Below is a small trained network, with its code and all its weights. Each question gives an input and a class and asks what happens when units are switched off, that is, made to give their printed mean instead of their output.

import numpy as np


def w(rows, s, z=0):
    codes = np.array(rows[::2]) - 128.0
    scale = np.full(codes.shape[1], s)
    scale[-1] = z or s
    return codes * scale


def f(y):
    return np.maximum(y, 0)


def log_softmax(a):
    a = a - a.max(-1, keepdims=True)
    return a - np.log(np.exp(a).sum(-1, keepdims=True))


def net(x, mask):
    res = np.array(x, float).reshape(1, 5) / 4 @ E
    y = f(res @ A[0][:, :-1].T + A[0][:, -1])
    res = res + np.where(mask, y, B[0][:, -1]) @ B[0][:, :-1]
    return log_softmax(res[-1] @ U[:, :-1].T + U[:, -1])


A, B = {}, {}
E = w([
[59,201,53,148,183,134,136,55,116,243,176],'x0',
[218,219,45,186,45,108,118,115,159,94,62],'x1',
[128,127,129,127,128,129,129,128,129,129,128],'x2',
[173,228,201,53,93,142,124,201,146,224,129],'x3',
[148,191,246,151,123,151,151,1,126,70,151],'x4',
],0.0082)
A[0] = w([
[91,187,68,139,162,113,133,68,121,211,143,43],'neuron 1',
[130,102,45,126,132,106,124,209,136,127,138,65],'neuron 2',
[110,102,87,144,119,126,131,196,134,182,116,63],'neuron 3',
[101,35,12,167,141,132,136,33,124,33,137,64],'neuron 4',
[183,205,38,178,90,141,144,149,147,93,94,29],'neuron 5',
[64,29,194,107,174,127,134,141,126,194,151,12],'neuron 6',
[136,95,31,88,129,140,113,188,120,152,118,70],'neuron 7',
[104,165,55,136,140,155,136,73,131,202,148,38],'neuron 8',
[166,246,197,88,97,139,135,224,132,216,132,52],'neuron 9',
[173,196,46,126,84,94,106,108,121,99,119,41],'neuron 10',
[181,88,171,127,93,130,134,225,133,30,109,2],'neuron 11',
[140,191,208,129,127,128,124,4,124,84,139,62],'neuron 12',
],0.017,0.0045)
B[0] = w([
[150,63,154,97,106,103,92,157,127,20,103,210],'neuron 1',
[123,163,143,204,108,148,184,105,132,102,127,190],'neuron 2',
[118,160,147,213,116,121,163,108,127,99,138,179],'neuron 3',
[143,187,115,126,158,39,59,141,133,240,97,235],'neuron 4',
[99,103,139,50,146,216,156,139,137,182,164,204],'neuron 5',
[112,115,128,42,143,239,141,127,127,190,157,207],'neuron 6',
[149,165,124,202,114,147,208,131,126,92,120,195],'neuron 7',
[132,77,117,99,92,84,98,107,132,40,140,198],'neuron 8',
[134,172,99,140,167,43,66,125,129,229,98,253],'neuron 9',
[106,107,151,78,159,207,125,122,105,162,156,187],'neuron 10',
[139,53,124,90,95,81,81,119,127,3,129,212],'neuron 11',
[126,166,119,242,100,164,229,133,128,88,131,218],'neuron 12',
],0.017,0.025)
U = w([
[140,185,102,115,198,40,58,147,146,217,73,253],'0',
[125,177,142,211,121,164,227,119,144,95,124,16],'1',
[145,26,140,48,109,85,63,140,142,21,117,105],'2',
[75,95,156,10,194,254,143,142,131,190,185,122],'3',
],0.0062,0.0015)

Each question gives the input, the list of numbers given to net, and the class t.
The units are the neurons (one row each of A and B). Each row of codes is followed by its name. A weight is (code - 128) times the scale printed after its matrix; where a second scale follows, it is the last column's (A, B and U).
mask holds one flag per neuron, in row order. A switched-off neuron (its flag False) gives its mean, the last column of its row in B, instead of its output. The means were averaged over made-up inputs and are rounded, as every weight is.
A unit's drop is (log p(t) with every unit on - log p(t) with that unit switched off) / (log p(t) with every unit on - log p(t) with every unit switched off).
The circuit of an input: a set's keep is (log p(t) with only the set's units on - log p(t) with every unit switched off) / (log p(t) with every unit on - log p(t) with every unit switched off). Starting from all 12 units, units are removed one at a time, each time the one whose removal leaves the highest keep (on an exact tie, the one counted first), for as long as the keep stays at least 0.8.
units of the circuit, in order: the units of the circuit, biggest drop first
unit that matters most: the unit with the biggest drop
k most important neurons: the k neurons with the biggest drops, biggest first
drop when u is switched off: that unit's drop, to one decimal
input [-7,7,-5,5,4], class 2: 2 most important neurons => [neuron 11; neuron 6]
input [-7,-2,-1,-7,-6], class 0: 3 most important neurons => [neuron 4; neuron 1; neuron 12]
input [7,6,6,5,-6], class 2: unit that matters most => neuron 1
input [2,-7,8,-1,-8], class 1: 3 most important neurons => [neuron 7; neuron 3; neuron 2]
input [-6,-8,8,-3,5], class 3: 2 most important neurons => [neuron 6; neuron 1]
input [-6,-3,8,-3,-7], class 1: 3 most important neurons => [neuron 2; neuron 7; neuron 1]
input [-7,4,-4,-7,0], class 0: 2 most important neurons => [neuron 4; neuron 1]
input [-7,-5,3,-8,-2], class 0: 2 most important neurons => [neuron 4; neuron 1]
input [7,-7,1,0,-2], class 2: 2 most important neurons => [neuron 1; neuron 8]
input [-1,-6,-3,-1,6], class 1: 3 most important neurons => [neuron 12; neuron 5; neuron 10]
input [-7,-8,-3,-5,4], class 3: 4 most important neurons => [neuron 6; neuron 1; neuron 8; neuron 9]
input [-5,5,-3,-5,2], class 0: 3 most important neurons => [neuron 4; neuron 1; neuron 6]
input [7,-1,5,6,3], class 2: drop when neuron 1 is switched off => 1.8
input [-3,-6,0,6,8], class 1: units of the circuit, in order => [neuron 12]
input [8,-8,-6,-7,-7], class 2: drop when neuron 12 is switched off => 1.2
input [-2,-8,0,-5,-1], class 3: drop when neuron 9 is switched off => 0.2
